Below are the code and all the weights of a small trained network. Each question names an input and a target symbol and asks about switching units off, where a switched-off unit gives its printed mean instead of its output.

import numpy as np


def w(rows, s, z=0):
    codes = np.array(rows[::2]) - 128.0
    scale = np.full(codes.shape[1], s)
    scale[-1] = z or s
    return codes * scale


def f(y):
    return y / 2 * (1 + np.tanh(0.7978845608 * (y + 0.044715 * y**3)))


def softmax(a):
    e = np.exp(a - a.max(-1, keepdims=True))
    return e / e.sum(-1, keepdims=True)


def log_softmax(a):
    a = a - a.max(-1, keepdims=True)
    return a - np.log(np.exp(a).sum(-1, keepdims=True))


def net(x, mask):
    ids = ['ΘΣΦΨαβγδεζηλμξπτ'.index(c) for c in x.split()]
    T = len(ids)
    res = E[ids] + P[:T]
    r = res
    for j in range(2):
        rows = slice(3 * j, 3 * j + 3)
        q, k, v = (r @ M[0][rows].T for M in (Q, K, V))
        z = softmax(np.where(np.tri(T) > 0, q @ k.T / 3**0.5, -1e9)) @ v
        o = O[0][rows]
        res = res + np.where(mask[j], z, o[:, -1]) @ o[:, :-1]
    y = f(res @ A[0][:, :-1].T + A[0][:, -1])
    res = res + np.where(mask[2:26], y, B[0][:, -1]) @ B[0][:, :-1]
    return log_softmax(res[-1] @ U[:, :-1].T + U[:, -1])


Q, K, V, O, A, B = {}, {}, {}, {}, {}, {}
E = w([
[93,107,144,72,81,110],'Θ',
[128,167,117,122,153,133],'Σ',
[97,97,111,77,86,84],'Φ',
[140,158,159,150,120,123],'Ψ',
[134,164,143,126,129,125],'α',
[131,3,131,120,169,167],'β',
[88,93,150,80,53,95],'γ',
[133,153,106,149,136,108],'δ',
[142,157,167,147,102,113],'ε',
[137,156,133,146,122,112],'ζ',
[66,120,109,68,151,176],'η',
[114,28,99,86,125,105],'λ',
[137,162,129,141,138,123],'μ',
[142,57,129,90,125,98],'ξ',
[140,151,134,159,113,104],'π',
[167,173,150,195,153,134],'τ',
],0.029)
P = w([
[142,192,149,97,112,157],'0',
[101,155,102,173,124,98],'1',
[56,161,143,169,157,56],'2',
[58,192,200,113,179,86],'3',
[188,73,212,74,200,73],'4',
[254,92,144,74,133,128],'5',
[189,177,118,112,74,215],'6',
[125,185,132,150,49,169],'7',
[112,147,130,162,75,117],'8',
[106,155,172,129,146,111],'9',
],0.02)
Q[0] = w([
[120,136,137,123,113,50],'head 1',
[163,127,207,112,119,138],'head 1',
[128,99,110,168,200,160],'head 1',
[139,82,132,146,151,206],'head 2',
[4,150,168,150,151,57],'head 2',
[95,136,88,135,25,181],'head 2',
],0.016)
K[0] = w([
[131,164,146,113,160,81],'head 1',
[188,123,160,100,99,137],'head 1',
[118,18,145,158,148,155],'head 1',
[37,127,188,143,156,183],'head 2',
[246,146,66,69,38,244],'head 2',
[154,152,219,46,217,83],'head 2',
],0.014)
V[0] = w([
[43,121,142,171,170,99],'head 1',
[157,161,156,137,101,144],'head 1',
[140,162,170,71,76,32],'head 1',
[118,108,80,218,100,97],'head 2',
[166,177,190,194,130,132],'head 2',
[146,158,45,127,246,158],'head 2',
],0.012)
O[0] = w([
[165,128,129,123,101,200,143],'head 1',
[64,102,112,201,186,103,173],'head 1',
[139,99,55,186,103,97,253],'head 1',
[61,188,96,191,47,200,57],'head 2',
[157,131,255,83,28,126,206],'head 2',
[225,250,47,22,167,78,125],'head 2',
],0.0088,0.0074)
A[0] = w([
[167,126,151,134,148,176,130],'neuron 1',
[58,161,129,159,63,181,60],'neuron 2',
[54,101,117,142,119,173,60],'neuron 3',
[138,165,135,123,149,97,82],'neuron 4',
[60,137,105,74,113,158,96],'neuron 5',
[176,152,165,173,133,125,60],'neuron 6',
[125,224,113,135,98,107,2],'neuron 7',
[162,82,158,126,101,125,191],'neuron 8',
[191,99,165,111,144,107,95],'neuron 9',
[123,126,194,143,194,131,134],'neuron 10',
[90,188,94,172,147,147,123],'neuron 11',
[127,126,116,57,104,95,71],'neuron 12',
[148,129,124,173,121,59,175],'neuron 13',
[115,164,127,194,152,179,56],'neuron 14',
[130,199,122,189,123,99,157],'neuron 15',
[190,197,138,175,182,105,138],'neuron 16',
[126,247,126,179,111,126,184],'neuron 17',
[134,121,168,182,119,189,210],'neuron 18',
[80,245,114,174,86,148,51],'neuron 19',
[138,83,102,87,156,115,68],'neuron 20',
[151,174,112,183,198,151,91],'neuron 21',
[156,134,82,128,97,122,124],'neuron 22',
[155,142,156,123,128,102,204],'neuron 23',
[93,250,88,171,128,137,99],'neuron 24',
],0.016,0.0093)
B[0] = w([
[168,105,187,120,64,143,139],'neuron 1',
[113,69,153,179,163,116,140],'neuron 2',
[155,178,138,75,111,162,144],'neuron 3',
[161,126,133,103,102,159,159],'neuron 4',
[101,112,106,156,197,187,133],'neuron 5',
[72,88,121,162,44,195,168],'neuron 6',
[126,44,35,154,198,129,169],'neuron 7',
[97,183,95,112,192,111,218],'neuron 8',
[111,127,84,140,106,184,187],'neuron 9',
[149,132,78,143,114,130,177],'neuron 10',
[130,90,193,146,96,159,157],'neuron 11',
[85,50,118,158,155,117,162],'neuron 12',
[178,175,118,109,153,180,251],'neuron 13',
[68,134,40,45,78,218,140],'neuron 14',
[101,71,168,68,91,110,223],'neuron 15',
[48,128,189,174,191,215,233],'neuron 16',
[56,139,141,12,111,23,230],'neuron 17',
[170,109,103,126,110,82,181],'neuron 18',
[216,71,82,242,218,102,163],'neuron 19',
[124,160,162,121,67,120,158],'neuron 20',
[236,66,181,92,89,75,170],'neuron 21',
[89,140,207,128,162,121,159],'neuron 22',
[194,139,106,159,120,138,219],'neuron 23',
[87,218,94,255,70,114,187],'neuron 24',
],0.01,0.018)
U = w([
[232,174,50,136,218,56,172],'Θ',
[65,78,132,105,218,179,2],'Σ',
[191,97,129,70,99,119,122],'Φ',
[136,240,67,128,8,75,151],'Ψ',
[126,227,110,168,142,174,233],'α',
[139,162,222,90,136,72,106],'β',
[102,100,48,160,124,151,86],'γ',
[47,177,120,190,159,74,152],'δ',
[189,122,114,233,104,97,148],'ε',
[116,235,146,20,52,45,124],'ζ',
[174,124,171,135,212,109,78],'η',
[76,95,154,159,57,147,127],'λ',
[69,181,124,24,120,129,150],'μ',
[172,14,133,191,213,111,98],'ξ',
[183,99,156,104,94,2,108],'π',
[68,54,79,23,131,70,92],'τ',
],0.0093,0.0066)

Each question gives the input, a string of symbols that net reads in full, and the target symbol t.
The units are the heads (3 rows each of Q, K, V and O) and the neurons (one row each of A and B). Each row of codes is followed by its name. A weight is (code - 128) times the scale printed after its matrix; where a second scale follows, it is the last column's (O, A, B and U).
mask holds one flag per unit, heads first, then neurons. A switched-off unit (its flag False) gives its mean, the last column of its rows in O or B, instead of its output. The means were averaged over made-up inputs and are rounded, as every weight is.
A unit's drop is (log p(t) with every unit on - log p(t) with that unit switched off) / (log p(t) with every unit on - log p(t) with every unit switched off).
The circuit of an input: a set's keep is (log p(t) with only the set's units on - log p(t) with every unit switched off) / (log p(t) with every unit on - log p(t) with every unit switched off). Starting from the 12 units with the biggest drops (on a tie, the unit counted first), units are removed one at a time, each time the one whose removal leaves the highest keep (on an exact tie, the one counted first), for as long as the keep stays at least 0.8.
circuit, biggest first: the units of the circuit, biggest drop first
k most important neurons: the k neurons with the biggest drops, biggest first
heads that matter: for each layer, one digit per head in row order, 1 if its drop is at least 0.15 and else 0, layers parted by /
drop of u: that unit's drop, to one decimal
input ξ ζ δ, target ξ: heads that matter -> 01
input λ Σ β ε ξ α δ δ, target ξ: circuit, biggest first -> [head 2]
input μ ζ δ π, target μ: 4 most important neurons -> [neuron 17; neuron 16; neuron 24; neuron 19]
input δ ζ ξ λ α ε π δ δ, target ε: circuit, biggest first -> [head 2; neuron 17; neuron 16]
input β δ π, target β: 2 most important neurons -> [neuron 21; neuron 16]
input δ λ η λ π δ ζ ε γ, target τ: 3 most important neurons -> [neuron 12; neuron 24; neuron 16]
input ξ τ λ Θ λ δ α Θ α δ, target α: 2 most important neurons -> [neuron 17; neuron 21]
input δ δ δ δ λ δ δ β δ ζ, target δ: 4 most important neurons -> [neuron 24; neuron 17; neuron 19; neuron 16]
input α α Φ λ β, target Φ: 2 most important neurons -> [neuron 3; neuron 1]
input δ β ξ δ π τ μ, target δ: 2 most important neurons -> [neuron 24; neuron 17]
input δ Σ δ λ γ Ψ δ π δ, target Ψ: heads that matter -> 11
input μ α μ Ψ, target μ: 4 most important neurons -> [neuron 17; neuron 16; neuron 24; neuron 19]
input λ δ ξ γ μ α ζ, target γ: 2 most important neurons -> [neuron 14; neuron 17]
input α δ Σ δ δ η α λ α ξ, target Θ: 3 most important neurons -> [neuron 16; neuron 17; neuron 15]
input ξ η λ Θ δ, target η: 3 most important neurons -> [neuron 16; neuron 21; neuron 17]
input γ ξ α β, target Φ: 3 most important neurons -> [neuron 3; neuron 18; neuron 1]
input δ β δ μ α γ ε, target μ: heads that matter -> 11
input π α λ Ψ, target π: heads that matter -> 01
input δ π δ δ ε ξ δ δ, target ε: 2 most important neurons -> [neuron 17; neuron 18]
input δ λ π τ Ψ, target λ: heads that matter -> 01
input δ α ε λ δ, target α: heads that matter -> 00
input μ Θ λ δ, target μ: drop of neuron 1 -> 0.0
input δ β β δ α δ, target β: drop of neuron 21 -> 0.6
input ζ π δ Ψ μ, target π: drop of neuron 9 -> 0.1
